Below are the code and all the weights of a small trained network. Each question names an input and a class and asks about switching units off, where a switched-off unit gives its printed mean instead of its output.

import numpy as np


def w(rows, s, z=0):
    codes = np.array(rows[::2]) - 128.0
    scale = np.full(codes.shape[1], s)
    scale[-1] = z or s
    return codes * scale


def norm(h):
    return h / np.sqrt((h * h).mean(-1, keepdims=True) + 1e-5)


def f(y):
    return y / 2 * (1 + np.tanh(0.7978845608 * (y + 0.044715 * y**3)))


def log_softmax(a):
    a = a - a.max(-1, keepdims=True)
    return a - np.log(np.exp(a).sum(-1, keepdims=True))


def net(x, mask):
    res = np.array(x, float).reshape(1, 3) / 4 @ E
    u = 0
    for l in range(2):
        y = f(norm(res) @ A[l][:, :-1].T + A[l][:, -1])
        res = res + np.where(mask[u : u + 11], y, B[l][:, -1]) @ B[l][:, :-1]
        u += 11
    return log_softmax(norm(res)[-1] @ U[:, :-1].T + U[:, -1])


A, B = {}, {}
E = w([
[254,161,90],'x0',
[129,131,126],'x1',
[98,236,150],'x2',
],0.0058)
A[0] = w([
[158,107,84,182],'L0N1',
[40,141,179,29],'L0N2',
[207,216,140,170],'L0N3',
[106,235,178,44],'L0N4',
[17,141,38,104],'L0N5',
[148,77,175,114],'L0N6',
[35,255,93,1],'L0N7',
[190,167,84,215],'L0N8',
[132,197,193,44],'L0N9',
[183,53,146,99],'L0N10',
[140,194,173,117],'L0N11',
],0.0097,0.0029)
B[0] = w([
[75,127,189,180],'L0N1',
[119,77,3,218],'L0N2',
[84,205,126,253],'L0N3',
[40,53,237,222],'L0N4',
[184,158,37,206],'L0N5',
[60,114,167,151],'L0N6',
[134,29,204,254],'L0N7',
[130,243,191,230],'L0N8',
[206,65,249,163],'L0N9',
[126,74,202,199],'L0N10',
[21,100,200,174],'L0N11',
],0.0045,0.0039)
A[1] = w([
[106,125,252,197],'L1N1',
[151,105,108,92],'L1N2',
[47,161,81,73],'L1N3',
[145,130,103,86],'L1N4',
[95,112,122,119],'L1N5',
[171,193,97,116],'L1N6',
[92,204,206,218],'L1N7',
[138,113,62,64],'L1N8',
[177,107,117,236],'L1N9',
[169,138,62,253],'L1N10',
[177,161,126,106],'L1N11',
],0.017,0.0033)
B[1] = w([
[109,90,70,248],'L1N1',
[110,101,157,131],'L1N2',
[155,212,89,156],'L1N3',
[138,119,167,121],'L1N4',
[106,253,157,153],'L1N5',
[75,160,84,152],'L1N6',
[112,20,117,216],'L1N7',
[160,59,127,138],'L1N8',
[45,121,157,154],'L1N9',
[86,87,116,149],'L1N10',
[114,188,90,145],'L1N11',
],0.0071,0.011)
U = w([
[67,59,83,236],'0',
[77,20,241,198],'1',
[71,201,43,200],'2',
[127,66,112,120],'3',
[249,154,191,28],'4',
[224,162,175,8],'5',
[237,158,131,3],'6',
[163,143,222,2],'7',
],0.012,0.0052)

Each question gives the input, the list of numbers given to net, and the class t.
The units are the neurons (one row each of A and B). Each row of codes is followed by its name. A weight is (code - 128) times the scale printed after its matrix; where a second scale follows, it is the last column's (A, B and U).
mask holds one flag per neuron, layer by layer. A switched-off neuron (its flag False) gives its mean, the last column of its row in B, instead of its output. The means were averaged over made-up inputs and are rounded, as every weight is.
A unit's drop is (log p(t) with every unit on - log p(t) with that unit switched off) / (log p(t) with every unit on - log p(t) with every unit switched off).
The circuit of an input: a set's keep is (log p(t) with only the set's units on - log p(t) with every unit switched off) / (log p(t) with every unit on - log p(t) with every unit switched off). Starting from the 12 units with the biggest drops (on a tie, the unit counted first), units are removed one at a time, each time the one whose removal leaves the highest keep (on an exact tie, the one counted first), for as long as the keep stays at least 0.8.
circuit, biggest first: the units of the circuit, biggest drop first
top k neurons: the k neurons with the biggest drops, biggest first
top k neurons in layer l: the k neurons of layer l with the biggest drops, biggest first
drop of u: that unit's drop, to one decimal
input [-7,3,4], class 2: top 3 neurons	L0N2, L0N5, L1N3
input [-2,6,8], class 1: circuit, biggest first	L0N7
input [-8,0,5], class 2: circuit, biggest first	L1N3, L0N5
input [-4,3,-3], class 2: top 2 neurons in layer 1	L1N7, L1N3
input [-7,-4,-4], class 2: top 2 neurons in layer 0	L0N7, L0N9
input [5,-4,1], class 2: top 3 neurons in layer 0	L0N7, L0N4, L0N3
input [5,0,-4], class 2: top 4 neurons	L0N4, L0N7, L1N11, L0N11
input [7,6,-8], class 1: top 4 neurons	L1N9, L1N1, L0N10, L0N5
input [5,1,-1], class 2: top 4 neurons	L0N4, L1N6, L0N7, L1N11
input [-7,-1,-2], class 2: top 2 neurons	L1N3, L1N7
input [6,6,7], class 1: top 2 neurons	L1N7, L0N4
input [-6,-1,-3], class 2: top 2 neurons in layer 0	L0N7, L0N9
input [7,4,0], class 2: drop of L0N4	0.2
input [-1,-6,7], class 1: drop of L1N1	-0.2
input [4,6,-7], class 1: drop of L1N9	0.3
